Below are the code and all the weights of a small trained network. Each question names an input and a target symbol and asks about switching units off, where a switched-off unit gives its printed mean instead of its output.

import numpy as np


def w(rows, s, z=0):
    codes = np.array(rows[::2]) - 128.0
    scale = np.full(codes.shape[1], s)
    scale[-1] = z or s
    return codes * scale


def norm(h):
    return h / np.sqrt((h * h).mean(-1, keepdims=True) + 1e-5)


def f(y):
    return np.maximum(y, 0)


def softmax(a):
    e = np.exp(a - a.max(-1, keepdims=True))
    return e / e.sum(-1, keepdims=True)


def log_softmax(a):
    a = a - a.max(-1, keepdims=True)
    return a - np.log(np.exp(a).sum(-1, keepdims=True))


def net(x, mask):
    ids = ['αβημπσ'.index(c) for c in x.split()]
    T = len(ids)
    res = E[ids] + P[:T]
    u = 0
    for l in range(2):
        q, k, v = (norm(res) @ M[l].T for M in (Q, K, V))
        z = softmax(np.where(np.tri(T) > 0, q @ k.T / 4**0.5, -1e9)) @ v
        res = res + np.where(mask[u], z, O[l][:, -1]) @ O[l][:, :-1]
        u += 1
        y = f(norm(res) @ A[l][:, :-1].T + A[l][:, -1])
        res = res + np.where(mask[u : u + 8], y, B[l][:, -1]) @ B[l][:, :-1]
        u += 8
    return log_softmax(norm(res)[-1] @ U[:, :-1].T + U[:, -1])


Q, K, V, O, A, B = {}, {}, {}, {}, {}, {}
E = w([
[151,110,36],'α',
[134,140,133],'β',
[219,94,92],'η',
[167,252,170],'μ',
[133,154,158],'π',
[150,6,139],'σ',
],0.017)
P = w([
[3,140,174],'0',
[51,143,140],'1',
[78,176,139],'2',
[120,154,113],'3',
[131,174,140],'4',
[144,164,121],'5',
[158,182,134],'6',
[160,198,128],'7',
],0.0042)
Q[0] = w([
[102,91,95],'0.h1',
[109,3,100],'0.h1',
[147,98,203],'0.h1',
[72,131,70],'0.h1',
],0.016)
K[0] = w([
[152,156,190],'0.h1',
[116,90,254],'0.h1',
[48,103,89],'0.h1',
[210,97,212],'0.h1',
],0.01)
V[0] = w([
[66,84,2],'0.h1',
[204,110,226],'0.h1',
[150,88,155],'0.h1',
[100,67,106],'0.h1',
],0.0081)
O[0] = w([
[99,130,92,210],'0.h1',
[216,191,253,6],'0.h1',
[205,146,220,38],'0.h1',
[57,136,89,38],'0.h1',
],0.007,0.0012)
A[0] = w([
[140,40,186,254],'0.n1',
[23,123,250,144],'0.n2',
[219,121,45,54],'0.n3',
[62,68,2,70],'0.n4',
[176,79,213,103],'0.n5',
[213,67,65,108],'0.n6',
[125,212,53,18],'0.n7',
[78,121,213,110],'0.n8',
],0.0087,0.0043)
B[0] = w([
[16,129,35,245],'0.n1',
[89,157,22,190],'0.n2',
[145,133,76,222],'0.n3',
[188,148,206,245],'0.n4',
[112,130,112,212],'0.n5',
[124,254,132,254],'0.n6',
[87,34,101,186],'0.n7',
[121,130,54,165],'0.n8',
],0.0073,0.004)
Q[1] = w([
[91,171,124],'1.h1',
[65,162,252],'1.h1',
[109,88,60],'1.h1',
[110,136,78],'1.h1',
],0.013)
K[1] = w([
[171,205,172],'1.h1',
[170,254,45],'1.h1',
[98,35,150],'1.h1',
[23,178,167],'1.h1',
],0.007)
V[1] = w([
[203,190,199],'1.h1',
[233,130,141],'1.h1',
[104,255,76],'1.h1',
[33,178,161],'1.h1',
],0.009)
O[1] = w([
[208,56,78,66],'1.h1',
[94,161,55,64],'1.h1',
[114,228,155,254],'1.h1',
[255,191,94,179],'1.h1',
],0.0074,0.0079)
A[1] = w([
[98,6,140,222],'1.n1',
[95,221,177,133],'1.n2',
[123,99,224,79],'1.n3',
[140,148,20,254],'1.n4',
[193,145,70,139],'1.n5',
[134,71,107,119],'1.n6',
[98,88,41,43],'1.n7',
[80,61,54,52],'1.n8',
],0.013,0.0055)
B[1] = w([
[49,116,133,140],'1.n1',
[156,17,109,247],'1.n2',
[116,120,121,129],'1.n3',
[89,111,155,219],'1.n4',
[115,105,124,176],'1.n5',
[117,127,140,128],'1.n6',
[154,152,232,133],'1.n7',
[146,250,231,137],'1.n8',
],0.012,0.013)
U = w([
[34,46,62,196],'α',
[163,7,140,2],'β',
[137,63,148,26],'η',
[197,165,193,232],'μ',
[125,147,62,85],'π',
[61,159,202,204],'σ',
],0.012,0.0048)

Each question gives the input, a string of symbols that net reads in full, and the target symbol t.
The units are the heads (4 rows each of Q, K, V and O) and the neurons (one row each of A and B). Each row of codes is followed by its name. A weight is (code - 128) times the scale printed after its matrix; where a second scale follows, it is the last column's (O, A, B and U).
mask holds one flag per unit, layer by layer, with each layer's heads first. A switched-off unit (its flag False) gives its mean, the last column of its rows in O or B, instead of its output. The means were averaged over made-up inputs and are rounded, as every weight is.
A unit's drop is (log p(t) with every unit on - log p(t) with that unit switched off) / (log p(t) with every unit on - log p(t) with every unit switched off).
The circuit of an input: a set's keep is (log p(t) with only the set's units on - log p(t) with every unit switched off) / (log p(t) with every unit on - log p(t) with every unit switched off). Starting from the 12 units with the biggest drops (on a tie, the unit counted first), units are removed one at a time, each time the one whose removal leaves the highest keep (on an exact tie, the one counted first), for as long as the keep stays at least 0.8.
circuit, biggest first: the units of the circuit, biggest drop first
k most important neurons: the k neurons with the biggest drops, biggest first
top k neurons in layer l: the k neurons of layer l with the biggest drops, biggest first
drop of u: that unit's drop, to one decimal
input μ μ π, target α: circuit, biggest first -> (0.n2)
input μ η β η η μ β π, target α: circuit, biggest first -> (0.n2, 1.n8)
input μ β α, target π: circuit, biggest first -> (0.h1, 1.n2)
input α α β π β α α, target μ: circuit, biggest first -> (0.h1, 0.n6)
input μ β μ σ μ μ β, target β: 4 most important neurons -> (0.n7, 1.n1, 0.n2, 0.n3)
input η σ β α, target β: 2 most important neurons -> (0.n1, 0.n4)
input μ η η, target π: circuit, biggest first -> (1.n2, 0.n3)
input η μ β μ σ σ α, target β: 3 most important neurons -> (0.n1, 0.n2, 0.n6)
input σ μ μ σ π π μ η, target μ: 2 most important neurons -> (1.n2, 0.n6)
input η α η, target α: top 3 neurons in layer 1 -> (1.n4, 1.n5, 1.n8)
input η σ η β σ π β η, target μ: 3 most important neurons -> (0.n1, 0.n6, 1.n2)
input β α α η, target α: 2 most important neurons -> (0.n2, 1.n4)
input η π σ π, target β: 3 most important neurons -> (1.n2, 0.n6, 0.n1)
input β μ η μ σ, target σ: most important neuron -> (1.n8)
input μ π α, target μ: 3 most important neurons -> (0.n6, 1.n2, 0.n1)
input β μ η, target π: 2 most important neurons -> (0.n6, 1.n2)
input β σ η η μ β, target β: drop of 0.n5 -> 0.0
input π β σ σ, target σ: drop of 1.n1 -> -0.1
input π μ π μ β α, target π: drop of 0.h1 -> 1.9
